Below is a small trained network, with its code and all its weights. Each question gives an input and a target symbol and asks what happens when units are switched off, that is, made to give their printed mean instead of their output.

import numpy as np


def w(rows, s, z=0):
    codes = np.array(rows[::2]) - 128.0
    scale = np.full(codes.shape[1], s)
    scale[-1] = z or s
    return codes * scale


def f(y):
    return np.maximum(y, 0)


def softmax(a):
    e = np.exp(a - a.max(-1, keepdims=True))
    return e / e.sum(-1, keepdims=True)


def log_softmax(a):
    a = a - a.max(-1, keepdims=True)
    return a - np.log(np.exp(a).sum(-1, keepdims=True))


def net(x, mask):
    ids = ['αβζθλσφω'.index(c) for c in x.split()]
    T = len(ids)
    res = E[ids] + P[:T]
    r = res
    for j in range(3):
        rows = slice(2 * j, 2 * j + 2)
        q, k, v = (r @ M[0][rows].T for M in (Q, K, V))
        z = softmax(np.where(np.tri(T) > 0, q @ k.T / 2**0.5, -1e9)) @ v
        o = O[0][rows]
        res = res + np.where(mask[j], z, o[:, -1]) @ o[:, :-1]
    y = f(res @ A[0][:, :-1].T + A[0][:, -1])
    res = res + np.where(mask[3:7], y, B[0][:, -1]) @ B[0][:, :-1]
    return log_softmax(res[-1] @ U[:, :-1].T + U[:, -1])


Q, K, V, O, A, B = {}, {}, {}, {}, {}, {}
E = w([
[121,165,133,101,70,162,173],'α',
[163,118,212,105,144,109,75],'β',
[167,153,185,78,143,120,49],'ζ',
[154,40,189,176,144,142,201],'θ',
[160,118,132,128,149,50,77],'λ',
[136,97,108,94,161,216,164],'σ',
[177,140,83,158,146,5,79],'φ',
[161,142,86,113,110,200,183],'ω',
],0.013)
P = w([
[76,209,172,190,223,158,176],'0',
[83,138,145,185,147,178,111],'1',
[122,169,155,105,190,129,200],'2',
[154,125,152,80,133,120,194],'3',
[156,78,120,144,84,167,89],'4',
[221,130,123,135,144,130,136],'5',
[250,130,122,154,137,122,118],'6',
[252,36,104,37,58,121,124],'7',
],0.011)
Q[0] = w([
[151,134,129,131,122,120,139],'H1',
[138,142,126,142,104,145,159],'H1',
[174,146,174,114,174,132,81],'H2',
[84,120,98,129,137,67,106],'H2',
[95,36,87,104,56,114,46],'H3',
[16,98,111,116,119,169,255],'H3',
],0.049)
K[0] = w([
[173,126,122,126,100,148,125],'H1',
[81,137,184,128,118,125,108],'H1',
[175,85,82,142,138,102,133],'H2',
[92,136,152,150,126,80,117],'H2',
[136,84,106,212,50,188,32],'H3',
[1,194,136,197,193,146,125],'H3',
],0.048)
V[0] = w([
[134,104,210,117,163,123,91],'H1',
[128,129,135,79,169,197,112],'H1',
[138,125,160,161,100,165,175],'H2',
[152,170,205,88,107,156,83],'H2',
[137,251,62,83,66,163,110],'H3',
[91,165,112,132,83,35,97],'H3',
],0.031)
O[0] = w([
[125,128,65,122,85,199,57,235],'H1',
[217,47,124,212,98,133,71,245],'H1',
[205,76,150,57,190,134,159,223],'H2',
[189,253,130,207,193,125,187,111],'H2',
[59,131,210,229,23,206,122,56],'H3',
[212,61,224,131,166,194,93,1],'H3',
],0.012,0.01)
A[0] = w([
[65,118,208,129,151,2,47,89],'N1',
[154,139,185,85,165,163,100,30],'N2',
[117,168,159,99,146,52,29,121],'N3',
[131,141,204,126,131,221,155,3],'N4',
],0.022,0.0043)
B[0] = w([
[106,115,146,49,192,15,136,237],'N1',
[150,248,55,135,31,149,148,249],'N2',
[79,112,170,192,104,253,140,255],'N3',
[33,91,156,153,211,106,24,187],'N4',
],0.012,0.02)
U = w([
[88,121,41,206,154,81,100,2],'α',
[113,137,91,191,226,200,125,30],'β',
[140,185,126,236,159,127,70,69],'ζ',
[158,143,137,145,93,190,141,38],'θ',
[79,109,147,253,61,203,182,195],'λ',
[213,19,189,194,106,216,93,191],'σ',
[67,100,155,147,138,185,73,158],'φ',
[191,113,138,103,215,95,52,218],'ω',
],0.0048,0.0063)

Each question gives the input, a string of symbols that net reads in full, and the target symbol t.
The units are the heads (2 rows each of Q, K, V and O) and the neurons (one row each of A and B). Each row of codes is followed by its name. A weight is (code - 128) times the scale printed after its matrix; where a second scale follows, it is the last column's (O, A, B and U).
mask holds one flag per unit, heads first, then neurons. A switched-off unit (its flag False) gives its mean, the last column of its rows in O or B, instead of its output. The means were averaged over made-up inputs and are rounded, as every weight is.
A unit's drop is (log p(t) with every unit on - log p(t) with that unit switched off) / (log p(t) with every unit on - log p(t) with every unit switched off).
The circuit of an input: a set's keep is (log p(t) with only the set's units on - log p(t) with every unit switched off) / (log p(t) with every unit on - log p(t) with every unit switched off). Starting from all 7 units, units are removed one at a time, each time the one whose removal leaves the highest keep (on an exact tie, the one counted first), for as long as the keep stays at least 0.8.
units of the circuit, in order: the units of the circuit, biggest drop first
unit that matters most: the unit with the biggest drop
k most important neurons: the k neurons with the biggest drops, biggest first
heads that matter: for each layer, one digit per head in row order, 1 if its drop is at least 0.15 and else 0, layers parted by /
input λ λ ω β φ β, target φ: 2 most important neurons => N3, N1
input ω ω ω ω φ, target ω: unit that matters most => N1
input σ φ λ, target φ: units of the circuit, in order => N3, H2, N1
input ω ω β θ ζ, target θ: units of the circuit, in order => N2, H2, N4
input ζ β ω σ, target σ: units of the circuit, in order => N1, N2, H1
input ζ λ φ ω ω, target θ: units of the circuit, in order => N2, H3, H2
input ω ζ ω λ α λ β, target λ: units of the circuit, in order => N3, H2
input ω σ σ ω φ β θ ζ, target θ: 3 most important neurons => N2, N3, N1
input ζ σ ω ζ ζ, target ω: 2 most important neurons => N3, N1
input α σ σ φ, target φ: units of the circuit, in order => H2, N3, N1
input ζ β β ω, target σ: 2 most important neurons => N1, N2
input φ ζ θ ω α, target σ: 2 most important neurons => N1, N2
input φ σ β σ λ, target σ: units of the circuit, in order => H3, N3
input λ ω ω β θ ω ζ σ, target β: heads that matter => 001
input λ ζ λ ζ θ, target σ: heads that matter => 100
input ω θ ω σ φ ζ ω σ, target ζ: 2 most important neurons => N2, N4
input ω ω λ φ ζ ω ω, target ζ: unit that matters most => N2
input ζ θ β, target θ: 2 most important neurons => N2, N4
input σ α ζ, target σ: units of the circuit, in order => H1, N1
input ζ σ ζ ω λ σ σ σ, target θ: units of the circuit, in order => N2, H3
input ω ω λ ω ω, target λ: 2 most important neurons => N1, N4
input ζ β β β, target β: unit that matters most => H2
input ζ ω φ σ β ζ, target σ: 2 most important neurons => N2, N4
